Below are the code and all the weights of a small trained network. Each question names an input and a class and asks about switching units off, where a switched-off unit gives its printed mean instead of its output.

import numpy as np


def w(rows, s, z=0):
    codes = np.array(rows[::2]) - 128.0
    scale = np.full(codes.shape[1], s)
    scale[-1] = z or s
    return codes * scale


def norm(h):
    return h / np.sqrt((h * h).mean(-1, keepdims=True) + 1e-5)


def f(y):
    return np.maximum(y, 0)


def log_softmax(a):
    a = a - a.max(-1, keepdims=True)
    return a - np.log(np.exp(a).sum(-1, keepdims=True))


def net(x, mask):
    res = np.array(x, float).reshape(1, 7) / 4 @ E
    u = 0
    for l in range(2):
        y = f(norm(res) @ A[l][:, :-1].T + A[l][:, -1])
        res = res + np.where(mask[u : u + 10], y, B[l][:, -1]) @ B[l][:, :-1]
        u += 10
    return log_softmax(norm(res)[-1] @ U[:, :-1].T + U[:, -1])


A, B = {}, {}
E = w([
[131,88,61],'x0',
[135,254,61],'x1',
[60,103,64],'x2',
[123,104,129],'x3',
[113,90,82],'x4',
[32,139,193],'x5',
[152,164,138],'x6',
],0.0064)
A[0] = w([
[203,187,64,75],'L0N1',
[118,200,147,182],'L0N2',
[134,196,154,48],'L0N3',
[212,147,161,128],'L0N4',
[119,136,136,71],'L0N5',
[89,68,104,87],'L0N6',
[119,72,224,99],'L0N7',
[72,118,137,3],'L0N8',
[110,178,55,48],'L0N9',
[125,214,2,81],'L0N10',
],0.0071,0.0034)
B[0] = w([
[13,127,142,209],'L0N1',
[132,45,67,234],'L0N2',
[204,92,104,167],'L0N3',
[65,182,132,196],'L0N4',
[136,119,133,128],'L0N5',
[209,115,159,176],'L0N6',
[113,182,3,202],'L0N7',
[123,134,182,135],'L0N8',
[139,222,52,178],'L0N9',
[109,166,21,253],'L0N10',
],0.0051,0.0037)
A[1] = w([
[62,127,43,228],'L1N1',
[225,1,86,88],'L1N2',
[19,156,49,146],'L1N3',
[211,205,205,44],'L1N4',
[194,138,183,107],'L1N5',
[170,88,112,58],'L1N6',
[170,202,203,2],'L1N7',
[208,241,236,130],'L1N8',
[245,104,55,182],'L1N9',
[15,121,183,34],'L1N10',
],0.0074,0.0036)
B[1] = w([
[138,173,172,253],'L1N1',
[47,105,36,184],'L1N2',
[170,153,157,237],'L1N3',
[188,94,87,162],'L1N4',
[157,123,76,148],'L1N5',
[106,127,149,139],'L1N6',
[250,31,125,150],'L1N7',
[254,64,100,193],'L1N8',
[63,163,185,205],'L1N9',
[135,160,219,159],'L1N10',
],0.0094,0.0065)
U = w([
[82,98,251,68],'0',
[131,160,138,176],'1',
[76,35,99,106],'2',
[217,93,143,99],'3',
[129,147,122,254],'4',
[137,222,54,42],'5',
],0.021,0.0072)

Each question gives the input, the list of numbers given to net, and the class t.
The units are the neurons (one row each of A and B). Each row of codes is followed by its name. A weight is (code - 128) times the scale printed after its matrix; where a second scale follows, it is the last column's (A, B and U).
mask holds one flag per neuron, layer by layer. A switched-off neuron (its flag False) gives its mean, the last column of its row in B, instead of its output. The means were averaged over made-up inputs and are rounded, as every weight is.
A unit's drop is (log p(t) with every unit on - log p(t) with that unit switched off) / (log p(t) with every unit on - log p(t) with every unit switched off).
The circuit of an input: a set's keep is (log p(t) with only the set's units on - log p(t) with every unit switched off) / (log p(t) with every unit on - log p(t) with every unit switched off). Starting from the 12 units with the biggest drops (on a tie, the unit counted first), units are removed one at a time, each time the one whose removal leaves the highest keep (on an exact tie, the one counted first), for as long as the keep stays at least 0.8.
circuit, biggest first: the units of the circuit, biggest drop first
unit that matters most: the unit with the biggest drop
k most important neurons: the k neurons with the biggest drops, biggest first
k most important neurons of layer l: the k neurons of layer l with the biggest drops, biggest first
drop of u: that unit's drop, to one decimal
input [-3,-6,7,0,-5,-1,8], class 1: unit that matters most	L0N7
input [4,0,-8,7,5,3,-2], class 2: 3 most important neurons of layer 1	[L1N2; L1N3; L1N10]
input [3,2,7,-6,-3,8,2], class 0: circuit, biggest first	[L1N10; L0N7]
input [-6,8,-6,1,-4,-1,4], class 3: circuit, biggest first	[L1N8; L1N7]
input [-7,0,6,-2,1,3,7], class 0: circuit, biggest first	[L0N10; L1N10]
input [-6,3,-1,-6,2,8,3], class 3: 2 most important neurons of layer 1	[L1N8; L1N9]
input [-6,-7,-5,-8,-6,7,2], class 3: 2 most important neurons of layer 0	[L0N1; L0N7]
input [-4,1,-3,2,8,2,-7], class 4: 2 most important neurons of layer 1	[L1N9; L1N3]
input [0,5,-5,7,-3,0,6], class 3: 2 most important neurons	[L1N8; L0N7]
input [-1,-7,1,-2,-5,-5,-6], class 2: drop of L1N2	0.2
input [-3,-7,0,-5,5,-5,1], class 2: drop of L1N2	0.2
input [-2,-8,-8,0,-8,2,-6], class 3: drop of L0N1	0.1
input [8,-2,-6,-6,0,4,-1], class 4: drop of L1N10	0.1
input [-8,-6,4,5,2,-8,5], class 2: circuit, biggest first	[L1N2]
